[[117 127 130]
 [103 124 129]
 [144 132 129]
 [153 134 131]]
->
[[127 130]
 [124 129]]

[[105 115 119]
 [149 138 136]
 [101 115 123]
 [151 140 137]]
->
[[115 119]
 [138 136]]

[[107 130 129]
 [130 125 128]
 [138 120 137]
 [153 129 122]
 [116 129 123]]
->
[[130 129]
 [125 128]]

[[109 117 135]
 [153 119 128]
 [107 125 101]
 [137 156 102]
 [114 140 123]]
->
[[117 135]
 [119 128]]

[[129 104 120 141 145]
 [139 111 108 112 129]]
->
[[104 120]
 [111 108]]

[[128 153 153]
 [132 153 153]
 [128 152 153]
 [128 128 149]
 [128 130 153]]
->
[[153 153]
 [153 153]]

[[121 117 129 119]
 [139 147 117 103]
 [117 120 100 140]]
->
[[117 129]
 [147 117]]

[[104 131 145]
 [112  98 110]]
->
[[131 145]
 [ 98 110]]
---
[[107 156 136]
 [148 108 116]
 [146 149 112]
 [109 146 141]
 [107 127 152]]
->
[[148 108 116]
 [146 149 112]]

[[127 132 108  98 128]
 [127 130 116 110 128]
 [128 126 136 139 128]]
->
[[127 130 116]
 [128 126 136]]

[[130 125 128 133]
 [131 136 130 129]
 [113 135 119 106]
 [131 100 123 136]]
->
[[131 136 130]
 [113 135 119]]

[[133 126 129 135]
 [127 157 122 139]
 [129 134 121 141]
 [128 122 138 122]]
->
[[127 157 122]
 [129 134 121]]

[[125 122 127 124 113]
 [105 119 132 104 125]
 [140 132 130 132 139]]
->
[[105 119 132]
 [140 132 130]]

[[123 130 114 117]
 [115 143 136 125]
 [121 136 103 134]
 [126 127 138 112]]
->
[[115 143 136]
 [121 136 103]]

[[141 121 139]
 [108 144 148]
 [154 125 136]]
->
[[108 144 148]
 [154 125 136]]

[[119 136 142 150 138]
 [137 119 112 111 126]
 [115 138 111 143 129]
 [122 138 146 136 127]
 [135 115 123 132 149]]
->
[[137 119 112]
 [115 138 111]]

[[145 126 119 112 129]
 [128 119 151 131 133]
 [121 118 135 128 117]]
->
[[128 119 151]
 [121 118 135]]
---
[[134 131 131 133 131 123 138]
 [126 125 127 127 128 133 123]
 [132 119 118 114 153 153 127]
 [132 131 131 132 129 124 137]
 [133 126 130 132 137 134 139]
 [135 130 131 133 133 124 137]
 [132 131 130 129 131 129 143]]
->
[[138 123 131 133 131 131 134]
 [123 133 128 127 127 125 126]
 [127 153 153 114 118 119 132]
 [137 124 129 132 131 131 132]
 [139 134 137 132 130 126 133]
 [137 124 133 133 131 130 135]
 [143 129 131 129 130 131 132]]

[[128 124 132 115 111 120 150 134 130 133 140 139 125 150 133 145]
 [129 140 136 113 114 121 131 131 130 131 150 139 127 152 134 142]
 [128 124 144 115 108 119 150 131 132 131 151 137 132 146 137 148]
 [131 131 144 112 114 119 145 129 129 124 147 134 132 149 135 146]
 [131 124 134 113 113 114 145 133 129 133 147 132 120 141 130 143]
 [132 129 140 116 111 120 140 134 135 130 147 137 125 149 134 142]]
->
[[145 133 150 125 139 140 133 130 134 150 120 111 115 132 124 128]
 [142 134 152 127 139 150 131 130 131 131 121 114 113 136 140 129]
 [148 137 146 132 137 151 131 132 131 150 119 108 115 144 124 128]
 [146 135 149 132 134 147 124 129 129 145 119 114 112 144 131 131]
 [143 130 141 120 132 147 133 129 133 145 114 113 113 134 124 131]
 [142 134 149 125 137 147 130 135 134 140 120 111 116 140 129 132]]

[[125 136 119 124 125 147 137 143 101 136 120 124 132 125 122 125]
 [124 128 135 118 129 146 128 144 124 131 100 121 128 119 134 118]]
->
[[125 122 125 132 124 120 136 101 143 137 147 125 124 119 136 125]
 [118 134 119 128 121 100 131 124 144 128 146 129 118 135 128 124]]

[[105 142]
 [117 146]
 [138 122]
 [144 142]
 [134 129]
 [126 130]
 [130 122]]
->
[[142 105]
 [146 117]
 [122 138]
 [142 144]
 [129 134]
 [130 126]
 [122 130]]

[[135 129 126 129 126 144 123 134 137]
 [122 129 132 132 133 127 135 114 127]
 [127 128 128 128 126 134 124 128 133]
 [156 129 125 124 129 136 122 153 148]
 [103 133 128 129 127 114 132 104 108]
 [132 125 129 128 129 107 130 133 121]
 [129 136 131 133 129 116 131 129 123]
 [140 132 131 130 130 138 133 142 136]
 [135 130 129 135 132 116 134 132 129]]
->
[[137 134 123 144 126 129 126 129 135]
 [127 114 135 127 133 132 132 129 122]
 [133 128 124 134 126 128 128 128 127]
 [148 153 122 136 129 124 125 129 156]
 [108 104 132 114 127 129 128 133 103]
 [121 133 130 107 129 128 129 125 132]
 [123 129 131 116 129 133 131 136 129]
 [136 142 133 138 130 130 131 132 140]
 [129 132 134 116 132 135 129 130 135]]

[[118 139 144 133 122 122 134 128 111]
 [143 116 129 123 125 114 141 117 130]
 [124 138 149 134 129 118 131 129 114]]
->
[[111 128 134 122 122 133 144 139 118]
 [130 117 141 114 125 123 129 116 143]
 [114 129 131 118 129 134 149 138 124]]
